Below is a small trained network, with its code and all its weights. Each question gives an input and a class and asks what happens when units are switched off, that is, made to give their printed mean instead of their output.

import numpy as np


def w(rows, s, z=0):
    codes = np.array(rows[::2]) - 128.0
    scale = np.full(codes.shape[1], s)
    scale[-1] = z or s
    return codes * scale


def norm(h):
    return h / np.sqrt((h * h).mean(-1, keepdims=True) + 1e-5)


def f(y):
    return np.maximum(y, 0)


def log_softmax(a):
    a = a - a.max(-1, keepdims=True)
    return a - np.log(np.exp(a).sum(-1, keepdims=True))


def net(x, mask):
    res = np.array(x, float).reshape(1, 6) / 4 @ E
    u = 0
    for l in range(3):
        y = f(norm(res) @ A[l][:, :-1].T + A[l][:, -1])
        res = res + np.where(mask[u : u + 15], y, B[l][:, -1]) @ B[l][:, :-1]
        u += 15
    return log_softmax(norm(res)[-1] @ U[:, :-1].T + U[:, -1])


A, B = {}, {}
E = w([
[78,38,14,163,136,102],'x0',
[177,50,176,61,135,2],'x1',
[15,80,200,138,58,140],'x2',
[127,129,128,130,128,128],'x3',
[128,127,128,130,128,128],'x4',
[231,54,148,148,74,195],'x5',
],0.0099)
A[0] = w([
[133,92,127,91,144,115,79],'L0N1',
[42,96,203,134,17,157,2],'L0N2',
[109,185,96,172,155,207,61],'L0N3',
[104,102,78,173,151,159,96],'L0N4',
[110,87,73,157,145,98,42],'L0N5',
[95,190,76,44,150,103,55],'L0N6',
[178,179,72,127,65,97,114],'L0N7',
[136,222,238,168,157,197,85],'L0N8',
[184,135,178,81,152,50,85],'L0N9',
[183,111,120,130,98,146,44],'L0N10',
[50,192,103,51,156,93,6],'L0N11',
[112,78,45,190,127,116,57],'L0N12',
[154,190,254,83,173,126,17],'L0N13',
[116,76,180,128,81,14,70],'L0N14',
[30,129,177,93,157,127,155],'L0N15',
],0.0089,0.0077)
B[0] = w([
[90,116,114,100,153,158,147],'L0N1',
[37,81,197,176,104,112,200],'L0N2',
[75,126,134,76,177,177,204],'L0N3',
[119,119,150,2,108,131,189],'L0N4',
[106,140,91,107,69,109,158],'L0N5',
[121,130,147,199,141,85,165],'L0N6',
[99,131,137,151,167,118,173],'L0N7',
[114,146,94,55,52,119,252],'L0N8',
[74,140,131,53,152,188,225],'L0N9',
[105,122,166,180,123,104,149],'L0N10',
[73,183,154,210,170,63,162],'L0N11',
[112,137,81,71,58,82,198],'L0N12',
[166,180,98,89,15,94,196],'L0N13',
[81,102,118,48,177,192,235],'L0N14',
[85,110,163,205,90,102,255],'L0N15',
],0.009,0.0042)
A[1] = w([
[64,183,129,214,120,244,82],'L1N1',
[233,62,150,180,105,184,40],'L1N2',
[239,64,98,141,32,245,14],'L1N3',
[251,210,12,114,254,111,108],'L1N4',
[73,155,166,177,140,52,38],'L1N5',
[67,64,49,223,141,113,46],'L1N6',
[86,238,146,195,140,39,38],'L1N7',
[183,164,217,133,84,152,85],'L1N8',
[184,76,184,99,177,76,74],'L1N9',
[165,61,168,135,88,172,3],'L1N10',
[161,37,200,156,72,195,103],'L1N11',
[217,165,79,152,159,99,27],'L1N12',
[107,53,41,142,94,69,31],'L1N13',
[225,230,109,106,175,105,68],'L1N14',
[180,37,92,154,73,141,33],'L1N15',
],0.01,0.0051)
B[1] = w([
[215,82,143,63,204,208,225],'L1N1',
[81,204,121,164,254,51,186],'L1N2',
[83,222,93,149,203,61,247],'L1N3',
[2,21,237,219,35,170,253],'L1N4',
[178,120,120,185,193,117,176],'L1N5',
[222,173,126,126,77,120,199],'L1N6',
[234,173,106,168,206,75,189],'L1N7',
[150,179,51,164,98,57,195],'L1N8',
[84,122,131,62,199,177,177],'L1N9',
[113,183,134,170,159,100,168],'L1N10',
[96,194,108,218,198,54,240],'L1N11',
[72,89,186,186,55,137,159],'L1N12',
[194,176,97,115,78,112,208],'L1N13',
[69,101,194,138,73,109,196],'L1N14',
[119,182,121,127,135,76,184],'L1N15',
],0.0085,0.0058)
A[2] = w([
[148,110,71,135,114,120,24],'L2N1',
[163,43,167,54,138,77,125],'L2N2',
[180,178,156,105,93,148,90],'L2N3',
[100,150,182,126,127,140,114],'L2N4',
[143,121,165,99,171,63,92],'L2N5',
[115,67,36,147,100,110,117],'L2N6',
[84,106,159,148,109,122,23],'L2N7',
[135,127,114,104,160,196,23],'L2N8',
[147,149,106,119,134,233,87],'L2N9',
[142,156,148,91,74,137,88],'L2N10',
[136,89,133,42,178,143,29],'L2N11',
[136,82,5,90,63,131,39],'L2N12',
[131,94,64,168,156,125,59],'L2N13',
[115,74,178,207,70,130,1],'L2N14',
[179,174,105,93,28,109,104],'L2N15',
],0.013,0.0037)
B[2] = w([
[125,171,153,127,102,124,159],'L2N1',
[132,135,50,119,168,255,250],'L2N2',
[155,98,99,132,86,71,181],'L2N3',
[243,84,103,139,98,129,244],'L2N4',
[160,113,45,137,167,166,237],'L2N5',
[189,190,230,87,76,112,254],'L2N6',
[215,90,136,178,110,171,219],'L2N7',
[133,72,137,68,173,186,171],'L2N8',
[106,58,50,33,174,116,205],'L2N9',
[147,122,98,91,105,90,189],'L2N10',
[68,126,104,100,155,209,197],'L2N11',
[190,216,157,70,70,114,251],'L2N12',
[139,173,167,140,105,123,175],'L2N13',
[146,29,188,156,102,180,253],'L2N14',
[175,170,133,100,15,83,247],'L2N15',
],0.0092,0.0044)
U = w([
[173,178,144,57,3,96,89],'0',
[94,24,220,189,85,174,217],'1',
[102,88,62,8,191,205,255],'2',
[108,179,115,204,207,54,52],'3',
],0.019,0.00021)

Each question gives the input, the list of numbers given to net, and the class t.
The units are the neurons (one row each of A and B). Each row of codes is followed by its name. A weight is (code - 128) times the scale printed after its matrix; where a second scale follows, it is the last column's (A, B and U).
mask holds one flag per neuron, layer by layer. A switched-off neuron (its flag False) gives its mean, the last column of its row in B, instead of its output. The means were averaged over made-up inputs and are rounded, as every weight is.
A unit's drop is (log p(t) with every unit on - log p(t) with that unit switched off) / (log p(t) with every unit on - log p(t) with every unit switched off).
The circuit of an input: a set's keep is (log p(t) with only the set's units on - log p(t) with every unit switched off) / (log p(t) with every unit on - log p(t) with every unit switched off). Starting from the 12 units with the biggest drops (on a tie, the unit counted first), units are removed one at a time, each time the one whose removal leaves the highest keep (on an exact tie, the one counted first), for as long as the keep stays at least 0.8.
units of the circuit, in order: the units of the circuit, biggest drop first
top k neurons: the k neurons with the biggest drops, biggest first
k most important neurons of layer l: the k neurons of layer l with the biggest drops, biggest first
drop of u: that unit's drop, to one decimal
input [0,6,-8,-8,-6,4], class 1: units of the circuit, in order : (L1N4)
input [-5,-8,8,6,-7,-7], class 1: top 2 neurons : (L0N15 L0N2)
input [-5,-2,-7,7,-3,8], class 3: units of the circuit, in order : (L1N3 L1N2)
input [6,-6,5,8,7,-4], class 0: 2 most important neurons of layer 2 : (L2N12 L2N6)
input [8,2,-8,-3,-4,-1], class 0: top 2 neurons : (L0N12 L1N13)
input [-3,-5,-7,-2,5,7], class 1: top 4 neurons : (L1N4 L0N15 L1N14 L0N2)
input [8,4,-8,-8,-6,6], class 0: top 3 neurons : (L0N12 L1N13 L2N6)
input [4,-1,-4,2,-4,-2], class 0: top 3 neurons : (L0N12 L0N5 L1N13)
input [6,7,-1,-5,-7,5], class 2: top 4 neurons : (L1N9 L2N2 L0N14 L0N8)
input [7,-6,6,5,2,-1], class 0: top 2 neurons : (L1N4 L0N12)
input [-6,-7,-1,-4,-2,-2], class 2: top 2 neurons : (L0N3 L1N1)
input [-7,1,8,-4,0,-3], class 1: top 2 neurons : (L0N2 L0N15)
input [8,-1,-6,-8,3,8], class 0: top 3 neurons : (L0N12 L1N13 L2N6)
input [6,7,-5,-7,-5,1], class 2: units of the circuit, in order : (L2N2)
input [-2,7,-6,1,7,6], class 2: top 2 neurons : (L1N9 L0N9)
input [8,-1,8,7,7,-6], class 0: top 2 neurons : (L1N4 L1N6)
input [7,-7,-5,7,-2,6], class 0: 3 most important neurons of layer 0 : (L0N12 L0N9 L0N14)
input [-3,-4,5,8,6,-6], class 3: 2 most important neurons of layer 1 : (L1N7 L1N4)
input [-5,-1,-6,-2,-6,7], class 3: 3 most important neurons of layer 1 : (L1N3 L1N2 L1N8)
input [0,0,3,-8,-7,-4], class 3: units of the circuit, in order : (L0N11)
input [-3,-8,-8,8,0,2], class 1: drop of L1N4 : 1.8
input [-3,2,-8,-1,7,-6], class 1: drop of L1N4 : 0.9
input [3,-6,5,7,0,8], class 3: drop of L1N11 : 0.7
input [0,0,7,1,-2,-6], class 1: 2 most important neurons of layer 1 : (L1N3 L1N11)
